Below are the code and all the weights of a small trained network. Each question names an input and a class and asks about switching units off, where a switched-off unit gives its printed mean instead of its output.

import numpy as np


def w(rows, s, z=0):
    codes = np.array(rows[::2]) - 128.0
    scale = np.full(codes.shape[1], s)
    scale[-1] = z or s
    return codes * scale


def f(y):
    return np.maximum(y, 0)


def log_softmax(a):
    a = a - a.max(-1, keepdims=True)
    return a - np.log(np.exp(a).sum(-1, keepdims=True))


def net(x, mask):
    res = np.array(x, float).reshape(1, 7) / 4 @ E
    y = f(res @ A[0][:, :-1].T + A[0][:, -1])
    res = res + np.where(mask, y, B[0][:, -1]) @ B[0][:, :-1]
    return log_softmax(res[-1] @ U[:, :-1].T + U[:, -1])


A, B = {}, {}
E = w([
[130,127,127],'x0',
[150,127,6],'x1',
[127,130,128],'x2',
[128,129,126],'x3',
[255,212,151],'x4',
[183,4,137],'x5',
[127,129,127],'x6',
],0.0076)
A[0] = w([
[87,157,100,68],'neuron 0',
[134,138,114,69],'neuron 1',
[159,68,134,219],'neuron 2',
[122,118,217,199],'neuron 3',
[120,102,130,112],'neuron 4',
[89,104,204,70],'neuron 5',
[5,81,157,224],'neuron 6',
[129,222,81,143],'neuron 7',
[119,111,70,191],'neuron 8',
[84,177,72,141],'neuron 9',
[107,162,124,223],'neuron 10',
[88,110,142,179],'neuron 11',
[84,67,84,202],'neuron 12',
[144,99,132,171],'neuron 13',
[178,164,203,100],'neuron 14',
[153,182,83,14],'neuron 15',
[95,117,135,139],'neuron 16',
[86,99,65,228],'neuron 17',
[131,138,173,112],'neuron 18',
[223,129,74,199],'neuron 19',
[87,127,163,139],'neuron 20',
[93,92,58,179],'neuron 21',
[45,217,144,254],'neuron 22',
[182,179,145,170],'neuron 23',
],0.017,0.0035)
B[0] = w([
[183,134,145,154],'neuron 0',
[121,139,143,134],'neuron 1',
[80,147,98,196],'neuron 2',
[49,78,131,198],'neuron 3',
[122,127,113,150],'neuron 4',
[81,148,80,184],'neuron 5',
[96,214,95,254],'neuron 6',
[112,96,222,199],'neuron 7',
[186,109,120,174],'neuron 8',
[160,108,188,177],'neuron 9',
[157,121,178,168],'neuron 10',
[131,158,120,174],'neuron 11',
[162,98,52,210],'neuron 12',
[120,143,98,161],'neuron 13',
[120,56,141,188],'neuron 14',
[132,143,207,165],'neuron 15',
[115,139,128,159],'neuron 16',
[186,109,82,197],'neuron 17',
[162,98,122,155],'neuron 18',
[85,228,170,210],'neuron 19',
[142,146,116,168],'neuron 20',
[183,102,71,193],'neuron 21',
[255,167,142,226],'neuron 22',
[91,90,168,192],'neuron 23',
],0.028,0.013)
U = w([
[112,245,139,249],'0',
[103,24,164,252],'1',
[159,125,121,17],'2',
[99,160,173,24],'3',
[28,103,65,35],'4',
[7,74,132,156],'5',
[115,119,83,121],'6',
],0.011,0.0031)

Each question gives the input, the list of numbers given to net, and the class t.
The units are the neurons (one row each of A and B). Each row of codes is followed by its name. A weight is (code - 128) times the scale printed after its matrix; where a second scale follows, it is the last column's (A, B and U).
mask holds one flag per neuron, in row order. A switched-off neuron (its flag False) gives its mean, the last column of its row in B, instead of its output. The means were averaged over made-up inputs and are rounded, as every weight is.
A unit's drop is (log p(t) with every unit on - log p(t) with that unit switched off) / (log p(t) with every unit on - log p(t) with every unit switched off).
The circuit of an input: a set's keep is (log p(t) with only the set's units on - log p(t) with every unit switched off) / (log p(t) with every unit on - log p(t) with every unit switched off). Starting from the 12 units with the biggest drops (on a tie, the unit counted first), units are removed one at a time, each time the one whose removal leaves the highest keep (on an exact tie, the one counted first), for as long as the keep stays at least 0.8.
units of the circuit, in order: the units of the circuit, biggest drop first
most important unit: the unit with the biggest drop
top k neurons: the k neurons with the biggest drops, biggest first
drop of u: that unit's drop, to one decimal
input [-2,1,-1,-4,-1,3,-5], class 6: most important unit => neuron 3
input [-1,6,4,1,8,-1,-5], class 3: top 4 neurons => (neuron 19; neuron 7; neuron 6; neuron 23)
input [3,-5,-1,-1,4,1,1], class 5: units of the circuit, in order => (neuron 22; neuron 3)
input [-6,6,1,-2,2,-5,-7], class 3: units of the circuit, in order => (neuron 7; neuron 6; neuron 19)
input [-7,-3,-1,-2,-8,2,4], class 4: units of the circuit, in order => (neuron 22; neuron 5)
input [-3,-4,0,6,-7,1,6], class 4: top 2 neurons => (neuron 19; neuron 12)
input [-1,-4,2,-6,1,-2,1], class 1: units of the circuit, in order => (neuron 19; neuron 6)
input [-6,7,-5,7,2,-4,-8], class 3: top 2 neurons => (neuron 7; neuron 6)
input [-4,0,-4,7,8,-7,8], class 1: top 2 neurons => (neuron 14; neuron 6)
input [-3,0,5,3,0,4,4], class 4: top 2 neurons => (neuron 22; neuron 6)
input [-7,4,-3,1,2,-4,4], class 3: top 2 neurons => (neuron 6; neuron 7)
input [0,-6,-8,-1,-4,1,0], class 4: top 3 neurons => (neuron 3; neuron 19; neuron 5)
input [-2,6,-4,3,6,-3,-3], class 3: top 3 neurons => (neuron 19; neuron 7; neuron 6)
input [6,1,8,-1,-1,-2,3], class 2: units of the circuit, in order => (neuron 19)
input [1,3,3,-7,-2,5,-6], class 6: top 2 neurons => (neuron 3; neuron 22)
input [-6,1,7,-1,1,-6,3], class 3: top 3 neurons => (neuron 22; neuron 7; neuron 12)
input [1,0,3,1,8,8,4], class 5: top 3 neurons => (neuron 22; neuron 14; neuron 6)
input [6,0,8,-4,7,-2,-4], class 1: top 2 neurons => (neuron 6; neuron 14)
input [-4,2,-8,2,0,7,-6], class 6: top 4 neurons => (neuron 6; neuron 3; neuron 5; neuron 22)
input [7,0,8,-3,3,-6,4], class 1: top neuron => (neuron 6)
input [0,5,-5,-3,-7,0,-2], class 2: drop of neuron 17 => 0.4
input [3,-1,7,-7,5,-2,-4], class 1: drop of neuron 6 => 0.2
input [-5,3,-1,-2,-4,4,0], class 6: drop of neuron 3 => 0.1
input [4,1,-6,8,-3,4,-2], class 6: drop of neuron 5 => 0.1
